Here is a tiny trained network, its code and every weight. The questions are about switching its units off for an input and a class, where a switched-off unit gives its printed mean instead of its output.

import numpy as np


def w(rows, s, z=0):
    codes = np.array(rows[::2]) - 128.0
    scale = np.full(codes.shape[1], s)
    scale[-1] = z or s
    return codes * scale


def norm(h):
    return h / np.sqrt((h * h).mean(-1, keepdims=True) + 1e-5)


def f(y):
    return y / 2 * (1 + np.tanh(0.7978845608 * (y + 0.044715 * y**3)))


def log_softmax(a):
    a = a - a.max(-1, keepdims=True)
    return a - np.log(np.exp(a).sum(-1, keepdims=True))


def net(x, mask):
    res = np.array(x, float).reshape(1, 8) / 4 @ E
    u = 0
    for l in range(4):
        y = f(norm(res) @ A[l][:, :-1].T + A[l][:, -1])
        res = res + np.where(mask[u : u + 7], y, B[l][:, -1]) @ B[l][:, :-1]
        u += 7
    return log_softmax(norm(res)[-1] @ U[:, :-1].T + U[:, -1])


A, B = {}, {}
E = w([
[43,44,85,152,183,54],'x0',
[200,151,52,225,112,130],'x1',
[130,133,134,129,117,104],'x2',
[128,128,129,129,126,126],'x3',
[129,128,131,129,122,118],'x4',
[128,126,126,127,130,135],'x5',
[127,127,128,128,129,132],'x6',
[71,177,6,99,2,155],'x7',
],0.0061)
A[0] = w([
[89,123,219,95,210,125,176],'0.n1',
[120,116,72,168,99,191,154],'0.n2',
[143,253,196,116,45,210,254],'0.n3',
[83,129,149,202,188,138,214],'0.n4',
[98,167,161,130,155,34,136],'0.n5',
[37,161,111,146,39,147,241],'0.n6',
[105,169,94,201,168,131,171],'0.n7',
],0.0068,0.0016)
B[0] = w([
[113,58,137,184,1,152,223],'0.n1',
[117,173,143,134,47,35,161],'0.n2',
[181,94,93,52,113,100,254],'0.n3',
[151,67,96,55,173,97,165],'0.n4',
[134,52,91,104,130,191,154],'0.n5',
[81,167,89,110,162,116,213],'0.n6',
[128,95,129,190,87,71,145],'0.n7',
],0.0083,0.0059)
A[1] = w([
[40,101,147,39,94,192,223],'1.n1',
[208,119,137,207,127,185,81],'1.n2',
[149,154,205,97,194,179,129],'1.n3',
[90,173,81,74,60,179,138],'1.n4',
[254,179,150,45,103,197,3],'1.n5',
[169,123,205,169,162,193,106],'1.n6',
[157,112,85,77,130,110,157],'1.n7',
],0.009,0.0044)
B[1] = w([
[88,122,222,108,160,118,253],'1.n1',
[77,229,199,109,210,95,147],'1.n2',
[124,26,137,164,18,97,133],'1.n3',
[167,135,62,121,166,92,222],'1.n4',
[38,80,125,182,180,76,194],'1.n5',
[89,228,71,101,54,71,155],'1.n6',
[184,144,254,168,76,140,184],'1.n7',
],0.0061,0.0074)
A[2] = w([
[168,158,192,234,117,91,138],'2.n1',
[113,136,204,97,139,140,146],'2.n2',
[136,110,103,171,218,113,113],'2.n3',
[9,70,73,148,132,133,160],'2.n4',
[177,74,81,181,166,148,3],'2.n5',
[81,173,138,45,138,127,143],'2.n6',
[145,148,124,152,137,90,189],'2.n7',
],0.012,0.0041)
B[2] = w([
[109,129,110,77,156,143,216],'2.n1',
[127,171,58,119,90,135,227],'2.n2',
[135,127,73,106,93,137,159],'2.n3',
[137,132,147,148,197,118,255],'2.n4',
[181,77,70,114,166,119,140],'2.n5',
[176,124,121,87,142,59,228],'2.n6',
[131,89,121,158,155,249,187],'2.n7',
],0.013,0.0057)
A[3] = w([
[106,103,105,228,144,91,19],'3.n1',
[58,190,61,166,169,80,86],'3.n2',
[57,103,86,224,138,127,1],'3.n3',
[119,158,119,85,4,130,66],'3.n4',
[132,169,132,129,93,213,207],'3.n5',
[197,134,48,211,133,112,136],'3.n6',
[188,103,151,96,69,174,125],'3.n7',
],0.011,0.0016)
B[3] = w([
[49,180,165,76,26,175,159],'3.n1',
[94,183,241,168,188,136,188],'3.n2',
[2,140,137,86,20,106,159],'3.n3',
[206,64,168,178,87,222,254],'3.n4',
[246,160,217,103,184,95,167],'3.n5',
[117,187,33,227,48,116,212],'3.n6',
[73,191,127,160,130,159,184],'3.n7',
],0.0081,0.0055)
U = w([
[179,89,207,132,54,231,124],'0',
[182,184,147,60,237,205,126],'1',
[198,155,106,16,77,48,213],'2',
[225,213,78,199,62,162,5],'3',
[49,19,188,120,129,98,141],'4',
[139,63,4,173,164,168,115],'5',
[87,181,175,106,247,27,96],'6',
[19,212,100,206,98,106,178],'7',
],0.021,0.0022)

Each question gives the input, the list of numbers given to net, and the class t.
The units are the neurons (one row each of A and B). Each row of codes is followed by its name. A weight is (code - 128) times the scale printed after its matrix; where a second scale follows, it is the last column's (A, B and U).
mask holds one flag per neuron, layer by layer. A switched-off neuron (its flag False) gives its mean, the last column of its row in B, instead of its output. The means were averaged over made-up inputs and are rounded, as every weight is.
A unit's drop is (log p(t) with every unit on - log p(t) with that unit switched off) / (log p(t) with every unit on - log p(t) with every unit switched off).
The circuit of an input: a set's keep is (log p(t) with only the set's units on - log p(t) with every unit switched off) / (log p(t) with every unit on - log p(t) with every unit switched off). Starting from the 12 units with the biggest drops (on a tie, the unit counted first), units are removed one at a time, each time the one whose removal leaves the highest keep (on an exact tie, the one counted first), for as long as the keep stays at least 0.8.
units of the circuit, in order: the units of the circuit, biggest drop first
top k neurons: the k neurons with the biggest drops, biggest first
k most important neurons of layer l: the k neurons of layer l with the biggest drops, biggest first
drop when u is switched off: that unit's drop, to one decimal
input [-5,3,0,-1,2,7,-3,-2], class 1: top 2 neurons => [2.n1, 1.n7]
input [-7,7,1,2,2,-6,0,0], class 1: units of the circuit, in order => [2.n1, 1.n2]
input [-7,-1,-6,0,-1,0,-3,-8], class 0: top 3 neurons => [1.n3, 2.n4, 3.n4]
input [2,0,8,1,-2,0,-1,-3], class 4: top 3 neurons => [0.n1, 1.n4, 3.n4]
input [2,0,6,6,-2,3,7,-8], class 4: units of the circuit, in order => [0.n1]
input [7,1,6,5,0,-7,-5,-8], class 5: units of the circuit, in order => [1.n1, 2.n3]
input [-1,8,-7,2,-4,5,2,-8], class 1: top 4 neurons => [2.n1, 1.n2, 1.n6, 0.n3]
input [0,-1,5,-1,5,-1,0,0], class 0: top 3 neurons => [1.n5, 2.n2, 1.n1]
input [-3,0,-7,-1,-3,2,-6,-5], class 0: 2 most important neurons of layer 1 => [1.n3, 1.n4]
input [-3,7,7,6,-5,-1,5,-3], class 1: top 3 neurons => [2.n1, 1.n2, 2.n7]
input [-8,5,-3,-5,-1,8,-6,-7], class 1: top 2 neurons => [2.n1, 2.n7]
input [-2,-7,-6,-8,6,0,2,-8], class 0: top 2 neurons => [2.n2, 1.n5]
input [-7,0,1,-4,7,-1,-1,2], class 2: top 3 neurons => [0.n1, 0.n3, 2.n2]
input [8,-7,7,0,-7,5,6,2], class 6: units of the circuit, in order => [2.n4]
input [-3,0,2,-5,0,8,6,6], class 2: top 3 neurons => [0.n6, 2.n6, 0.n1]
input [-4,4,1,6,-7,-2,7,-5], class 1: top 2 neurons => [2.n7, 2.n1]
input [-5,0,-4,5,-2,-2,-2,6], class 2: 4 most important neurons of layer 0 => [0.n1, 0.n3, 0.n6, 0.n7]
input [8,1,-2,-3,-4,-8,7,6], class 7: 2 most important neurons of layer 1 => [1.n1, 1.n2]
input [-7,1,7,6,-6,-5,-2,-1], class 1: 3 most important neurons of layer 1 => [1.n7, 1.n5, 1.n1]
input [-4,-8,4,-2,-4,4,-5,0], class 0: units of the circuit, in order => [0.n1]
input [-1,2,-7,-8,8,4,4,-2], class 1: top 2 neurons => [2.n1, 0.n4]
input [-7,2,7,1,0,7,8,0], class 1: top 4 neurons => [1.n7, 1.n5, 2.n2, 0.n1]
input [6,-7,1,4,2,-3,-6,1], class 6: 2 most important neurons of layer 2 => [2.n4, 2.n7]
input [3,8,6,3,-2,-1,7,1], class 7: drop when 0.n7 is switched off => 0.2
input [-1,-2,-7,2,3,8,-2,-5], class 0: drop when 1.n5 is switched off => 1.2
input [2,-6,-3,-7,0,6,5,-8], class 4: drop when 3.n4 is switched off => 0.1
